(in the rows, 128 means zero)
Each row has a class, written after it.
[136 109 129 146 115 159 183 116 130 124 134 104  78 138 141 102 129 137
 105 118 137 122 139 153 138 111 153 120 188 118 137 116 142 104  77 148
  82 153 142 110 135  88 138 126 170 118 124 100 166 137 126]
(177)
[138 112 145 139 107  99 114 130 147 112 151 125 145 121 121 117 131 113
 142 125 128 122 112 125 130 125 124 112 138 106 137 113 137 128 153 124
 121 117 129 122 120 139 119 157 120 140 123 143 141 133 117]
(86)
[135 105 176 122 108  85 143 118  85 102 140 149 106 101 137 116 134  96
 124 166 169 104 154 146 132 130 124 104 118 120 148 141 109 116 149 135
  83 102 134 116 110 146 124 106 110 122 106 131 102 110 122]
(86)
[129 110 149 120 128 132 182 104  87 112 162 113  62 112 139  78 136 126
 100 154 141 122 139 163 127 125 130 108 172 131 140 159 104  97 110 149
  84 139 143 128 137 120 128 100 177 102 115 119 136 129 141]
(177)
[146 130  61 164 131 181 158 135 178 154 137  66  93 176 144 100 136 177
 105 100 115 141 137 132 141  99 165 145 196 132 124  96 177 115  59 160
 115 183 126 135 134  86 153 146 190 129 149 106 200 166 120]
(71)
[130 125 142 118 130 108 134 120  84 120 127 146 124 113 148 123 128 111
 118 151 155 121 151 136 130 129 116 111 114 128 134 137 113 132 138 137
 102 119 121 122 102 147 130 109 111 113 125 127  95 125 126]
(106)
[ 99 119 134 117 157 176 159 135 107 142 127 153 138 129 140 149 121 117
 105 110 147 144 123 165 102 152 115 111  90 142 128 149 104 131 133 128
  94 106 140 121 129 123 126  69 128 125 111 129  53 127 142]
(177)
[ 84 163  74 129 157 219 179 140 129 180 123 115 138 158 171 117 138 135
  82  99 133 163 121 188  94 154 133 136 103 151 123 146 119 116  93 151
  94 139 122 117 124 115 139  46 185 104 133 115  40 158 164]
(140)
[165  94 138 144 115 107 133 101 116 101 172  88  78 122 118  81 131 147
 123 145 129 115 145 117 156 116 139 124 194 110 148 142 140 108 132 147
 107 129 138 153 146 122 122 163 164 129 129 131 195 136 116]
(122)
[110 174  44 134 155 155  62 145 160 158 103 114 169 176 115 145 103 175
 115  94  98 161  97 104  85 135 110 173  85 141 103 103 160 155 121 117
 207 147  92 164 136 140 136 120 139 120 189 147 120 147 113]
(71)
[116 172  18 147 142 163 113 136 142 162 116 109 132 173 161 109 124 150
  70  97 118 150 120 135 113 111 122 148 123 141 115 111 161 123 116 156
 159 160  91 142 118 124 149 106 172  83 181 118  98 166 137]
(61)
[110 132 129 113 145 136 135 118  90 117 139 126 114 126 137 113 116 135
 102 130 129 139 124 146 104 131 111 127 118 145 136 152 109 123 127 138
 119 121 128 137 131 130 129  91 157 105 132 130 102 126 131]
(177)
[123 109 144 134 132 133 134 135 120 130 120 150 132 115 116 149 121 127
 135 129 152 136 131 139 130 151 120 111 104 116 127 137 122 141 157 135
 103  94 146 130 117 130 114 109 105 147 112 144  80 117 117]
(44)
[100 147 120 134 130 120 122 134 146 134 121 140 173 132 143 139 124 114
 129 111 127 148 110 135  92 140 107 121  96 135 123 108 111 152 142 118
 141 119 110 110 115 141 127 108 110 115 144 131  83 136 137]
(106)
[122 113 181 124 122  67 133 128 121  96 137 148 135  87 126 142 119  91
 144 144 150 112 127 136 117 136 113 102 106 119 142 135  97 137 163 123
 105  89 141 109 118 139 118 122  90 125 104 143  88 103 125]
(61)
[186 108  91 156 110 108  65 105 132 104 154  83  90 145 100  93 126 187
 145 128 103 123 128  64 178  93 143 139 205  77 123 104 196 123 140 149
 159 146 126 172 150 124 120 223 136 154 153 139 252 150  86]
(122)
[142 138 100 151 100 146 175 116 152 130 162  83 102 141 165  70 156 136
 107 129 123 121 133 154 135 115 147 119 193 131 150 131 143 100 113 165
 102 150 119 113 124 115 133 134 193 103 127 109 149 165 151]
(140)
[154 113 121 150 114  92  68 117 128 106 124 117 117 130  96 124 106 168
 147 125 110 134 122  84 150 106 126 140 149  94 124 113 166 140 151 128
 162 119 140 156 133 137 116 195 117 145 156 144 181 122  95]
(44)
[ 74 193  50 138 165 188 135 158 169 179  87 112 155 179 160 145 110 145
  72  78 110 172 113 157  80 127 134 154  94 148 114 106 129 145  76 131
 153 160 112 130 130 107 155  67 167  91 168 111  79 141 144]
(61)
[131 114 156 138 112  81  99 132 151 106 132 149 175 113 117 138 125 110
 152 124 133 125 116 118 120 133 113 118 114 106 139 109 125 146 160 115
 146 103 129 119 127 146 121 151  98 143 122 151 126 123 115]
(86)
[132  97 187 109 119  91 176 108  53  96 145 162  95  84 151 118 133  88
 112 170 176 103 165 154 133 129 113  91 130 134 161 164  85 112 149 139
  65  94 135 103 116 136 126  91 111 110  90 116  91 108 142]
(177)
[127 119 192 123 121 113 136 135 127 122 104 135 132 124 124 154 110 116
 147 129 141 128 144 126 129 131 146 125 130 103 131 110 118 143 119 106
 110 107 156 115 128 118 110 140  93 147 111 122 135 100 107]
(106)
[115 125 167 107 135  72  63 133  88 117  85 191 179 112 115 188 101 104
 151 143 142 135 128  95 113 141  97 126  43 114 121 120 113 163 179  88
 157  75 120 133 104 169 105 132  27 139 134 146  83  97 109]
(106)
[113 153 101 140 142 153  98 148 161 146  85 120 156 160 126 166  98 148
 121  88 110 151 116 110 113 118 140 154 109 114 115  92 151 149 104 117
 162 127 133 136 138 113 134 143 113 134 148 125 134 121 109]
(61)
[133  95 188 119 131 122 116 131 109 127 116 158 147 105 110 162 120 106
 153 139 148 125 135 132 137 153 126 122  94 105 134 143 127 133 162 116
 104  74 149 128 128 139 105 131  75 157  89 140  98 110 112]
(140)
[109 160  74 149 131 119  87 141 165 136 108 135 182 155 128 145 113 144
 123  95 106 151 107 111 102 128 107 133  94 120 125 106 148 159 149 129
 172 125 100 130 113 140 132 134 116 123 171 138 110 137 127]
(44)
[115 119 165 120 140 111 164 141 131 132 118 129 119 127 133 141 120 113
 123 132 145 129 146 144 112 126 140 124 125 128 133 124 112 131 101 119
  92 122 142 113 132 113 131 107 115 129 106 122 126 105 125]
(71)
[ 94 174  63 130 134 136  53 159 189 144  68 160 212 159 105 175  96 140
 124  69  97 178  82  98  73 137  95 161  36 130 108  84 157 179 154 105
 219 126  86 135 121 131 137 130  96 126 188 141  83 130 128]
(44)
[106 159  63 139 137 133 109 146 175 141 122 119 172 164 138 137 124 139
 121  94 106 151  98 121  84 128 106 142  92 141 115 100 142 143 130 120
 164 136  92 123 118 135 130 119 130 111 164 138 103 150 132]
(71)
[162 111  91 169  96 128 154 104 153 105 176  81  89 136 142  66 149 152
 119 121 124 110 135 123 157 103 139 111 211 109 151 109 161 108 118 166
 109 157 124 128 131 108 132 173 175 119 137 119 194 165 127]
(122)
[160  83 190 136 112  95 117 120 115 104 115 143 112 110  96 151 109 127
 153 136 135 109 144 102 159 106 141 118 162  81 145 104 151 136 125 114
 114 107 155 128 141 112 115 182  84 165 101 120 197 102  94]
(177)
[194  94  89 171 102 162 129 120 151 126 171  83  83 144 114  90 143 177
 146 120 130 109 125 119 196 113 177 123 223  86 128 113 187 106 120 153
 102 146 150 153 130 110 123 199 173 168 120 138 209 166 101]
(86)
[163  94 117 152 129 150 126 122 132 131 147 111 107 135 113 130 130 152
 140 114 130 123 130 108 164 133 142 117 158  98 123 125 162 123 143 141
 109 114 142 150 130 121 113 163 127 158 120 142 165 141 106]
(122)
[150  81 178 132 125 141 178 114 108 121 160 129  95 100 126 111 139 114
 142 151 165 112 146 154 164 149 143  96 163 115 127 148 114 108 130 145
  61 114 163 121 117 123 111 132 120 143  82 139 121 131 114]
(106)
[117 133 136 119 138 131 115 121 108 127 120 118 128 127 126 124 119 139
 127 137 119 138 126 130 113 135 126 143 113 126 135 144 130 128 125 132
 135 115 123 141 137 141 124 125 138 123 131 129 129 123 119]
(140)
[135 117 114 143 109 119 137 119 138 107 145 125 137 127 140 112 133 132
 122 117 126 125 121 132 130 118 119 110 157 124 145 116 137 125 140 144
 127 130 121 113 128 121 130 142 140 120 132 123 135 150 130]
(177)
[130 139 106 136 136 135 141 117 117 126 153  92  88 129 140  90 125 138
 105 137 128 132 128 144 127 122 135 126 158 129 129 142 128 112 119 151
 119 138 133 147 134 123 131 117 175 107 137 128 133 136 124]
(61)
[155  84 186 136 118  91  97 128 125 110 102 150 133 121  89 177  98 129
 163 125 131 114 133  90 149 116 137 128 138  81 137 102 152 147 136 103
 131  95 149 129 138 120 111 189  61 174 110 126 189  96  89]
(177)
[111 169  56 135 146 204 184 122 131 151 153  62  92 165 180  69 141 161
  69 112 123 162 120 173 105 123 139 141 173 174 119 142 119 108  76 173
 106 182 109 133 120 107 152  79 236  85 157 112 102 174 150]
(106)
[157  80 150 146 117 147 159 123 128 122 162 119 106 119 123 107 145 131
 138 131 152 121 139 150 162 138 149 104 165 104 133 134 143 109 132 146
  73 119 159 128 124 119 120 141 145 156  92 138 139 145 112]
(86)
[ 83 132 194 112 138 101 160 148 114 125  92 151 139 122 139 162 107  90
 118 123 146 144 142 157  92 145 127 115  78 132 133 135  80 147 122 111
  95 104 146 102 114 121 124  67 106 120 118 120  75  82 132]
(44)
[ 89 140 142 107 145 127 124 133 105 127 127 128 141 133 138 120 120 120
 108 124 129 143 113 157  81 151 111 131  89 141 127 143  92 134 131 116
 128 120 127 132 122 148 127  74 152 109 144 139  71 123 132]
(86)
[122 121 163 129 124 121 123 138 131 129  96 148 142 132 117 162 104 123
 129 107 132 140 130 123 117 122 135 131 121 105 129 107 128 142 116 104
 133 117 143 117 143 106 125 132  95 144 123 116 140 105 116]
(177)
[138  89 188 120 120  55 106 119  79  88 121 171 126  86 115 157 119 100
 142 161 159 109 161 107 138 131 102 104  88 109 153 132 113 140 172 120
 107  81 132 128 118 150 112 136  51 137 108 140 120  95 109]
(122)
[121 144  96 140 135 178 152 134 141 146 109 108 116 165 147 120 120 150
  94  94 118 146 126 142 118 114 146 137 160 126 127 109 146 125  79 136
 129 155 122 123 144  95 145 114 167 115 143 103 149 137 128]
(177)
[110 109 173 117 145 110 127 142 107 129 109 174 159 109 111 170 111 103
 141 125 154 141 139 139 120 159 113 107  70 108 122 147 101 150 173 113
 104  76 153 122 117 141 108  99  75 152 104 145  59  99 123]
(44)
[ 99 132 143 123 129 121 164 125 121 117 143 140 138 117 154 123 128  97
 104 125 143 134 118 161  90 136 106 102 111 149 143 140  96 129 141 131
 103 114 116 102 122 129 131  78 133 101 120 122  76 124 149]
(177)
[167 124  65 152 109 141 139 115 125 119 149  94  80 142 151  82 144 162
 107 142 144 113 153 120 154  98 141 127 191 129 137 112 172 104 114 167
 112 158 112 138 121 120 140 152 167 110 143 122 178 162 116]
(71)
[108 118 147 109 128 132 188 113  60 115 142 141  91 108 172 107 139  95
  81 158 165 116 148 172 111 125 110  93 122 159 147 155  94 103 131 158
  62 122 115 105 111 131 133  58 150  87 112 113  71 127 145]
(177)
[105 143 118 134 132 185 203 131 144 152 123  96 108 153 170 102 135 128
  91 112 141 144 141 175 112 127 155 124 158 141 128 118 114 112  68 149
  79 159 134 103 125  96 140  87 186 105 132 103 111 144 142]
(106)
[100 183  50 136 159 167  61 133 158 163  98 124 182 169 118 141  99 172
 111  98  98 173  92 110  91 139 111 172  81 138 103 108 148 159 120 115
 207 140  92 160 127 143 135 117 135 117 195 144 108 150 118]
(106)
[108 147  88 146 117 170 186 127 153 139 161  93 124 149 176  75 154 128
  87 110 130 128 116 178 104 129 132 113 159 152 138 124 120 107 104 160
 101 159 115 109 116 124 148  88 207  91 136 120  98 167 153]
(86)
[136 110 185 116 121  84 107 126 101 102 143 135 123 108 104 124 119 121
 147 151 131 119 128 121 126 131 125 123 121 101 137 140 113 130 155 115
 123  97 145 142 131 152 110 139 113 145 116 147 137 105 110]
(86)
[ 81 159 113 116 155 188 197 141 125 150 108 114 117 159 174 129 125 120
  74 102 136 154 133 186  80 134 136 124 116 161 132 130  97 123  74 140
  90 148 122 103 130  96 145  35 185  97 135  97  74 130 156]
(177)
[127 121 123 141 115  95  76 136 157 113 130 138 176 132 113 140 122 130
 149 108 114 127  99 108 118 127 117 121 115  98 128  97 146 147 158 111
 158 115 124 132 120 147 121 166  99 144 143 149 136 136 109]
(86)
[136 109 193 112 129  60  40 128 100 106 101 154 166 105  85 173  94 125
 172 140 116 129 116  81 124 138 113 139  85  94 132 133 139 159 186  93
 174  73 139 155 134 172 106 176  51 159 122 149 150  89  91]
(140)
[155  95 147 147 125 120 100 130 121 127 129 146 126 125  95 157 115 141
 160 125 138 124 131 108 161 136 136 111 121  94 117 126 154 150 168 129
 120  97 154 144 121 134 108 161  84 175 115 146 132 117 101]
(44)
[194  70 174 151  77  70  98 104 126  82 159 133 110 102  93 112 129 133
 172 147 127  81 136  86 182 102 129 100 192  76 150 108 173 123 167 133
 134 118 141 130 136 132 111 233  91 158 105 135 225 127  90]
(177)
[ 92 176  36 134 150 171  95 143 132 166  86 132 164 165 156 145 124 154
  88 103 108 163 115 132  91 120 109 158  68 148 126 116 149 143 111 142
 160 140  78 136 113 137 147  93 140  98 175 117  81 155 141]
(140)
[116 129 103 122 142 104 118 132 105 130 122 144 135 132 141 136 128 126
 110 141 141 131 138 127 108 124 105 126  87 142 129 128 130 129 139 134
 125 117 102 133 113 148 132 102 106 107 137 134  93 130 124]
(71)
[ 99 137  83 130 159 193 136 138 128 159 116 144 150 153 139 150 118 139
  95  91 132 157 107 158  99 152 114 126  94 144 116 129 131 137 132 130
 127 122 123 131 127 124 132  74 138 120 138 127  59 148 139]
(177)
[145 117  80 154 129 180 121 133 143 146 137 111 133 155 124 124 131 163
 132 101 125 128 113 131 152 136 148 129 151 110 117 111 168 125 122 144
 124 136 136 145 122 127 126 151 153 155 134 139 140 163 111]
(86)
[143  85 177 118 116 111 181  98  78  93 171 112  58  97 134  80 135 116
 121 163 152 109 144 156 137 127 124 104 174 133 147 160 103  95 128 153
  74 128 149 121 132 124 120 119 165 114  99 122 142 124 127]
(177)
[ 88 151  96 129 149 186 178 140 136 149 113 110 118 161 167 126 122 133
  78  93 125 155 123 174  96 120 140 129 131 157 132 121 113 122  76 141
 102 155 127 110 134  95 149  66 178 101 140  96 100 140 151]
(177)
[185 100  48 179 114 162 124 129 177 145 165  79  86 159 110  90 145 190
 133 111 114 127 125 108 184  96 166 133 212 100 113 105 200 105 105 159
 122 155 133 162 141  98 129 196 162 147 134 136 216 176 105]
(71)
[148 102 125 142 141 159 118 132 134 141 132 128 137 137 117 142 121 149
 147 109 138 133 128 124 150 139 136 124 137 101 117 120 149 137 136 127
 111 113 151 140 121 126 112 155 112 160 121 141 124 141 110]
(106)
[132 156  60 145 142 158  60 132 146 149 119  94 151 170 120 122 113 188
 121  95  85 153  99 101 124 117 131 168 133 116 127 116 185 140 119 133
 186 145 108 168 134 137 133 162 156 128 173 131 162 154 112]
(140)
[102 153 106 142 132 164 157 144 146 148 102 108 124 161 149 125 121 142
  94 104 125 155 136 152 113 117 146 136 137 129 131 112 127 133  86 138
 111 144 128 119 131  97 139  92 164 119 148 106 116 129 135]
(44)
[ 83 152 137 115 149 178 201 141 117 151 108 124 115 148 173 132 123 106
  78 106 147 153 136 185  81 137 139 119 115 159 129 134  87 126  79 131
  89 145 127  99 135  98 148  35 168 102 126  96  78 117 158]
(177)
[107 130 141 108 133  98  93 131  85 131  95 165 150 115 136 162 118 104
 125 140 132 124 128 121 108 130 102 127  58 130 133 133 121 142 158 120
 135  95 110 125 105 160 121 112  80 115 132 129  75 113 125]
(140)
[133  95 172 142 123  97 118 130 138 111 106 131 126 125 104 158 107 127
 143 118 129 123 139 105 141 119 143 128 132  95 138 108 133 139 118 112
 120 106 152 134 142 116 118 161  83 149 118 126 179  99 100]
(122)
[116 134 131 121 134 114 180 120  84 116 140 135  91 103 169 104 140  94
  89 159 167 120 157 167 121 124 122  99 126 147 145 155  91 109 132 157
  76 121 124 112 114 131 138  66 148  85 112 117  71 123 146]
(61)
[134 120 133 136 120  91 101 134 154 117 134 137 159 121 113 141 122 124
 148 128 128 123 114 104 112 130 107 125 110 113 131 112 141 143 152 109
 141 110 108 125 118 141 119 153  91 133 132 152 137 124 107]
(71)
[167 101 147 137 126 105  76 109 118 109 139 111 120 123  97 121 111 153
 153 140 120 120 126  88 157 116 131 134 171  95 126 121 158 138 147 119
 145 116 136 159 133 147 114 199 108 154 140 142 194 128  92]
(106)
[147  96 155 138 109 114 164 105 106  98 186  88  65 108 135  58 146 131
 122 159 143 111 139 157 149 118 145 108 196 118 143 149 119  89 119 159
  69 140 155 135 128 124 125 131 190 118 111 133 165 141 120]
(86)
[155 104 176 144 104 121 143 131 143 120 126 114 115 135 124 123 125 125
 142 123 139 117 146 124 142 115 158 119 176  85 140  99 140 124 114 125
 104 124 161 118 139 109 121 164 134 160 111 122 183 117 105]
(86)
[121 158  79 132 130 125  69 136 111 148  90 146 169 152 136 149 121 142
 119 118 111 144 121 103 114 117 110 148  83 118 131 108 163 148 145 129
 178 126  89 143 115 151 131 134 102 124 158 117 116 141 124]
(140)
[131 111  82 152 143 170 111 133 149 146 125 120 142 151 114 149 118 160
 129  87 119 143 108 115 145 141 134 133 124 116 111 122 155 135 133 131
 129 120 133 146 132 122 123 147 119 148 139 144 128 149 114]
(122)
[147 123 129 128 128 104 144 118  90 113 140 131  90 107 152 115 132 114
 113 157 154 110 155 133 147 119 124 107 140 126 142 140 127 118 141 153
 105 121 127 127 110 136 132 125 129 112 116 127 118 124 124]
(61)
[ 93 137 200 103 139 122 172 145 111 134  97 144 137 118 149 152 121  89
 118 136 147 135 149 165  99 137 141 122  91 129 149 141  89 137 112 118
  90 104 145 102 131 124 126  72 118 125  94 107  86  89 139]
(140)
[110 162  78 150 126 170 143 146 158 157  97  99 120 172 148 128 119 159
  98  94 109 158 126 136 120 110 152 139 145 125 120  98 150 134  87 141
 130 155 126 129 127  98 137 120 168 120 160 111 141 137 130]
(44)
[152  88 195 136 111  97 146 122 122 107 123 121  94 114 113 139 116 114
 139 138 142 107 156 115 153 117 151 113 159  91 145 115 132 129 121 124
  91 109 158 124 139 110 117 162 101 153 103 122 184  98 102]
(122)
[123 110 188 105 138  77 125 124  93 104 146 136 118 100 120 131 115 107
 139 163 148 124 135 127 106 144 112 117 101 132 132 153  99 130 163 114
 109  86 138 137 124 152 110 108 103 128 110 152 113  99 114]
(71)
[165  44 246 113 130  67 181 108  74  81 179 135  68  64 115 130 139  97
 159 178 175  89 182 132 175 136 140  77 160  95 155 171 103 116 165 137
  29  76 181 123 128 135  98 150  96 163  54 141 155  92 112]
(122)
[122 117 134 129 157 127  79 148 137 146 105 169 178 125  96 192 100 121
 147 106 134 147 110 111 123 154 112 133  58 103 104 125 136 155 170 103
 148  80 140 143 122 143 110 130  61 158 121 159  80 115 105]
(61)
[157 121 108 140 115 130 125 115 110 127 132 120 109 136 145 107 132 142
 121 138 144 121 149 119 154 110 134 122 152 118 132 112 155 119 124 146
 116 141 118 129 112 132 128 156 130 126 140 122 147 144 119]
(106)
[147  98 131 137 132 142  94 132 128 129 121 155 153 131  99 161 113 142
 143 106 132 140 115 109 146 138 123 127 117 103 123 118 156 139 153 116
 144 101 140 143 133 126 112 151  84 163 118 138 129 133 108]
(177)
[ 57 202  64 127 168 164 112 170 157 174  66 126 179 184 159 168 103 139
  75  78 107 196 109 155  65 134 119 152  52 166 114 109 116 169 102 116
 160 140  99 129 116 119 147  40 147 101 181 113  49 125 156]
(44)
[152  91 181 140 108  98 102 127 128 122 101 136 129 121  97 155 116 136
 167 133 119 107 139  94 160 108 156 135 148  72 137 106 163 137 117 120
 126 108 150 133 139 120 118 200  79 167 106 119 204 108  94]
(140)
[114 133 120 136 127 178 168 130 139 138 118 108 117 152 150 119 125 143
  95 103 131 141 137 153 112 116 143 129 152 131 139 112 135 121  84 139
 105 148 132 113 139  96 143 101 169 117 132  99 140 138 131]
(177)
